Below is a small trained network, with its code and all its weights. Each question gives an input and a target symbol and asks what happens when units are switched off, that is, made to give their printed mean instead of their output.

import numpy as np


def w(rows, s, z=0):
    codes = np.array(rows[::2]) - 128.0
    scale = np.full(codes.shape[1], s)
    scale[-1] = z or s
    return codes * scale


def f(y):
    return np.maximum(y, 0)


def softmax(a):
    e = np.exp(a - a.max(-1, keepdims=True))
    return e / e.sum(-1, keepdims=True)


def log_softmax(a):
    a = a - a.max(-1, keepdims=True)
    return a - np.log(np.exp(a).sum(-1, keepdims=True))


def net(x, mask):
    ids = ['ΓΔαζθσω'.index(c) for c in x.split()]
    T = len(ids)
    res = E[ids] + P[:T]
    q, k, v = (res @ M[0].T for M in (Q, K, V))
    z = softmax(np.where(np.tri(T) > 0, q @ k.T / 4**0.5, -1e9)) @ v
    res = res + np.where(mask[0], z, O[0][:, -1]) @ O[0][:, :-1]
    y = f(res @ A[0][:, :-1].T + A[0][:, -1])
    res = res + np.where(mask[1:9], y, B[0][:, -1]) @ B[0][:, :-1]
    return log_softmax(res[-1] @ U[:, :-1].T + U[:, -1])


Q, K, V, O, A, B = {}, {}, {}, {}, {}, {}
E = w([
[135,236,169,97,133,72,69],'Γ',
[69,216,211,174,124,157,33],'Δ',
[155,199,68,89,159,127,188],'α',
[81,244,172,165,95,151,77],'ζ',
[108,187,147,143,166,159,97],'θ',
[54,170,149,208,122,253,105],'σ',
[152,184,172,92,28,204,128],'ω',
],0.016)
P = w([
[152,77,1,83,110,116,18],'0',
[198,79,53,172,125,168,74],'1',
[154,136,135,107,117,199,42],'2',
[186,161,145,153,143,203,80],'3',
[116,133,239,55,159,106,85],'4',
[254,50,134,253,97,128,125],'5',
[154,24,231,130,191,139,149],'6',
[119,140,179,248,57,84,151],'7',
[136,155,182,75,174,130,177],'8',
[91,215,129,132,41,48,199],'9',
],0.0099)
Q[0] = w([
[65,111,128,25,164,173,97],'H0',
[152,189,128,88,165,183,88],'H0',
[6,140,66,47,84,116,113],'H0',
[60,116,226,124,138,87,231],'H0',
],0.018)
K[0] = w([
[194,108,86,244,85,69,116],'H0',
[210,98,100,123,104,159,62],'H0',
[102,3,148,179,85,32,167],'H0',
[173,161,241,171,180,136,225],'H0',
],0.017)
V[0] = w([
[3,125,119,116,3,169,241],'H0',
[54,25,150,186,138,152,25],'H0',
[220,55,213,40,52,181,65],'H0',
[51,240,115,182,17,64,156],'H0',
],0.015)
O[0] = w([
[205,118,158,20,187,8,119,81],'H0',
[63,28,160,157,124,97,166,138],'H0',
[12,133,141,33,203,237,171,254],'H0',
[121,223,102,65,55,12,145,174],'H0',
],0.015,0.014)
A[0] = w([
[161,159,227,83,132,177,192,2],'N0',
[71,46,128,112,119,89,141,97],'N1',
[133,145,57,129,114,163,142,193],'N2',
[206,143,66,139,121,131,149,142],'N3',
[150,133,114,248,138,50,149,122],'N4',
[180,104,139,136,29,154,137,104],'N5',
[187,68,124,126,28,125,148,62],'N6',
[185,172,177,108,114,175,207,109],'N7',
],0.012,0.0051)
B[0] = w([
[227,74,73,162,86,120,175,251],'N0',
[227,172,197,139,141,136,178,172],'N1',
[144,137,201,112,163,49,60,200],'N2',
[108,142,156,179,82,163,163,148],'N3',
[166,49,28,54,104,123,120,148],'N4',
[113,140,57,60,221,75,106,161],'N5',
[96,82,109,71,137,248,119,141],'N6',
[70,155,138,185,124,136,133,207],'N7',
],0.011,0.03)
U = w([
[62,205,167,3,169,240,71,174],'Γ',
[78,177,96,200,85,166,159,175],'Δ',
[148,175,67,181,96,166,71,90],'α',
[58,150,65,131,44,125,117,96],'ζ',
[52,77,64,202,112,159,93,147],'θ',
[123,111,128,134,103,149,87,125],'σ',
[96,157,46,147,104,197,129,1],'ω',
],0.0052,0.0065)

Each question gives the input, a string of symbols that net reads in full, and the target symbol t.
The units are the heads (4 rows each of Q, K, V and O) and the neurons (one row each of A and B). Each row of codes is followed by its name. A weight is (code - 128) times the scale printed after its matrix; where a second scale follows, it is the last column's (O, A, B and U).
mask holds one flag per unit, heads first, then neurons. A switched-off unit (its flag False) gives its mean, the last column of its rows in O or B, instead of its output. The means were averaged over made-up inputs and are rounded, as every weight is.
A unit's drop is (log p(t) with every unit on - log p(t) with that unit switched off) / (log p(t) with every unit on - log p(t) with every unit switched off).
The circuit of an input: a set's keep is (log p(t) with only the set's units on - log p(t) with every unit switched off) / (log p(t) with every unit on - log p(t) with every unit switched off). Starting from all 9 units, units are removed one at a time, each time the one whose removal leaves the highest keep (on an exact tie, the one counted first), for as long as the keep stays at least 0.8.
circuit, biggest first: the units of the circuit, biggest drop first
k most important neurons: the k neurons with the biggest drops, biggest first
drop when u is switched off: that unit's drop, to one decimal
input ζ ω σ α ω, target ω: circuit, biggest first : (N0; H0)
input ζ ζ θ, target ζ: circuit, biggest first : (H0)
input θ α θ α σ α σ Δ, target σ: 3 most important neurons : (N1; N7; N4)
input Γ σ Δ ζ ζ, target σ: circuit, biggest first : (H0; N1)
input θ σ σ Γ σ α, target σ: circuit, biggest first : (H0; N1)
input α Δ ζ α ω ω Δ ζ θ, target ω: circuit, biggest first : (N0; H0; N2)
input ζ ω σ ζ Δ Δ Γ α α, target Δ: 4 most important neurons : (N5; N1; N6; N4)
input ζ Γ Γ σ α ζ, target Γ: 2 most important neurons : (N0; N2)
input θ Γ σ ζ σ ω, target Γ: 2 most important neurons : (N0; N6)
input α σ Δ σ ζ α ζ, target σ: 3 most important neurons : (N7; N1; N4)
input α σ ω ω Δ σ σ ζ α, target σ: 2 most important neurons : (N7; N1)
input Δ ω ζ Γ Γ α Δ σ, target Γ: circuit, biggest first : (N0; N2; H0)
input σ Γ σ ζ θ Δ ζ Δ σ, target Δ: 2 most important neurons : (N1; N5)
input Δ Γ ζ ζ Δ α ζ, target ζ: most important neuron : (N1)
input σ θ Δ ω σ ω ζ, target ω: 2 most important neurons : (N0; N2)
input ζ ζ α, target ζ: drop when H0 is switched off : 1.1
input σ σ α σ, target σ: drop when N7 is switched off : 0.1
input θ ζ ω ζ α ω Γ θ Δ, target ω: drop when N6 is switched off : 0.0
